Below is a small trained network, with its code and all its weights. Each question gives an input and a target symbol and asks what happens when units are switched off, that is, made to give their printed mean instead of their output.

import numpy as np


def w(rows, s, z=0):
    codes = np.array(rows[::2]) - 128.0
    scale = np.full(codes.shape[1], s)
    scale[-1] = z or s
    return codes * scale


def f(y):
    return y / 2 * (1 + np.tanh(0.7978845608 * (y + 0.044715 * y**3)))


def softmax(a):
    e = np.exp(a - a.max(-1, keepdims=True))
    return e / e.sum(-1, keepdims=True)


def log_softmax(a):
    a = a - a.max(-1, keepdims=True)
    return a - np.log(np.exp(a).sum(-1, keepdims=True))


def net(x, mask):
    ids = ['αγζηθμξπστψω'.index(c) for c in x.split()]
    T = len(ids)
    res = E[ids] + P[:T]
    u = 0
    for l in range(2):
        q, k, v = (res @ M[l].T for M in (Q, K, V))
        z = softmax(np.where(np.tri(T) > 0, q @ k.T / 3**0.5, -1e9)) @ v
        res = res + np.where(mask[u], z, O[l][:, -1]) @ O[l][:, :-1]
        u += 1
        y = f(res @ A[l][:, :-1].T + A[l][:, -1])
        res = res + np.where(mask[u : u + 4], y, B[l][:, -1]) @ B[l][:, :-1]
        u += 4
    return log_softmax(res[-1] @ U[:, :-1].T + U[:, -1])


Q, K, V, O, A, B = {}, {}, {}, {}, {}, {}
E = w([
[188,112,187],'α',
[173,51,108],'γ',
[102,253,192],'ζ',
[86,51,46],'η',
[84,84,128],'θ',
[214,222,76],'μ',
[188,36,115],'ξ',
[11,89,244],'π',
[8,209,115],'σ',
[75,92,127],'τ',
[49,94,145],'ψ',
[179,74,14],'ω',
],0.012)
P = w([
[46,223,254],'0',
[70,213,184],'1',
[98,207,148],'2',
[109,204,146],'3',
[112,224,113],'4',
[113,237,114],'5',
[88,213,148],'6',
],0.0029)
Q[0] = w([
[251,49,79],'L0H1',
[204,81,91],'L0H1',
[158,105,167],'L0H1',
],0.018)
K[0] = w([
[148,207,4],'L0H1',
[135,178,46],'L0H1',
[173,143,148],'L0H1',
],0.018)
V[0] = w([
[133,91,123],'L0H1',
[139,253,27],'L0H1',
[134,161,86],'L0H1',
],0.0055)
O[0] = w([
[112,145,159,252],'L0H1',
[116,153,2,97],'L0H1',
[117,154,63,174],'L0H1',
],0.0057,0.00024)
A[0] = w([
[107,129,115,62],'L0N1',
[248,61,89,4],'L0N2',
[235,182,181,96],'L0N3',
[221,110,181,89],'L0N4',
],0.013,0.0041)
B[0] = w([
[142,136,127,94],'L0N1',
[40,212,173,252],'L0N2',
[222,91,93,225],'L0N3',
[93,5,177,175],'L0N4',
],0.011,0.0016)
Q[1] = w([
[3,20,71],'L1H1',
[163,102,113],'L1H1',
[138,202,116],'L1H1',
],0.025)
K[1] = w([
[230,139,3],'L1H1',
[118,90,115],'L1H1',
[76,171,157],'L1H1',
],0.024)
V[1] = w([
[247,50,145],'L1H1',
[235,136,86],'L1H1',
[54,17,1],'L1H1',
],0.006)
O[1] = w([
[233,46,154,168],'L1H1',
[237,160,56,180],'L1H1',
[31,5,3,254],'L1H1',
],0.0051,0.0041)
A[1] = w([
[53,213,113,222],'L1N1',
[101,156,231,202],'L1N2',
[39,80,167,5],'L1N3',
[7,136,134,85],'L1N4',
],0.014,0.0023)
B[1] = w([
[143,107,170,183],'L1N1',
[160,187,139,179],'L1N2',
[155,174,3,241],'L1N3',
[63,97,182,254],'L1N4',
],0.017,0.0093)
U = w([
[43,190,110,53],'α',
[47,85,152,71],'γ',
[102,139,110,226],'ζ',
[51,244,40,3],'η',
[144,53,126,217],'θ',
[30,154,142,27],'μ',
[97,144,89,64],'ξ',
[16,63,21,143],'π',
[171,161,3,74],'σ',
[108,175,135,204],'τ',
[130,140,78,176],'ψ',
[81,149,99,71],'ω',
],0.0055,0.0037)

Each question gives the input, a string of symbols that net reads in full, and the target symbol t.
The units are the heads (3 rows each of Q, K, V and O) and the neurons (one row each of A and B). Each row of codes is followed by its name. A weight is (code - 128) times the scale printed after its matrix; where a second scale follows, it is the last column's (O, A, B and U).
mask holds one flag per unit, layer by layer, with each layer's heads first. A switched-off unit (its flag False) gives its mean, the last column of its rows in O or B, instead of its output. The means were averaged over made-up inputs and are rounded, as every weight is.
A unit's drop is (log p(t) with every unit on - log p(t) with that unit switched off) / (log p(t) with every unit on - log p(t) with every unit switched off).
The circuit of an input: a set's keep is (log p(t) with only the set's units on - log p(t) with every unit switched off) / (log p(t) with every unit on - log p(t) with every unit switched off). Starting from all 10 units, units are removed one at a time, each time the one whose removal leaves the highest keep (on an exact tie, the one counted first), for as long as the keep stays at least 0.8.
circuit, biggest first: the units of the circuit, biggest drop first
unit that matters most: the unit with the biggest drop
k most important neurons: the k neurons with the biggest drops, biggest first
top k neurons in layer l: the k neurons of layer l with the biggest drops, biggest first
drop when u is switched off: that unit's drop, to one decimal
input η η η ψ, target π: circuit, biggest first	L1H1, L1N3, L1N4
input η π η α, target θ: circuit, biggest first	L0N3, L0N4, L1N3, L1H1
input ζ ψ ξ, target τ: top 2 neurons in layer 1	L1N2, L1N3
input η η γ, target π: unit that matters most	L1H1
input σ ω τ η η ψ, target π: circuit, biggest first	L1H1, L0N2, L1N2
input η η ζ, target τ: top 3 neurons in layer 1	L1N3, L1N2, L1N1
input ξ η γ γ, target π: 2 most important neurons	L0N2, L0N4
input ψ ψ η α η ξ σ, target μ: 3 most important neurons	L1N4, L0N4, L1N1
input π η π η η π, target η: circuit, biggest first	L1N3, L1N2
input ξ ξ ξ, target σ: 4 most important neurons	L0N4, L1N3, L0N2, L1N4
input ξ ξ π ω η ξ ω, target γ: top 3 neurons in layer 1	L1N1, L1N4, L1N3
input π ξ η η α, target θ: top 2 neurons in layer 1	L1N3, L1N2
input π η ψ η η η ζ, target τ: top 2 neurons in layer 1	L1N2, L1N3
input ξ ξ ζ ψ, target τ: unit that matters most	L1H1
input η η σ, target μ: top 3 neurons in layer 1	L1N4, L1N1, L1N2
input θ η ξ γ ξ, target π: top 3 neurons in layer 1	L1N3, L1N4, L1N2
input η θ ξ, target π: drop when L0N2 is switched off	0.8
input ξ ψ ξ, target σ: drop when L1H1 is switched off	0.3
input η η η π, target η: drop when L1N4 is switched off	0.0
input ξ α η η τ ψ ω, target γ: drop when L0H1 is switched off	0.1
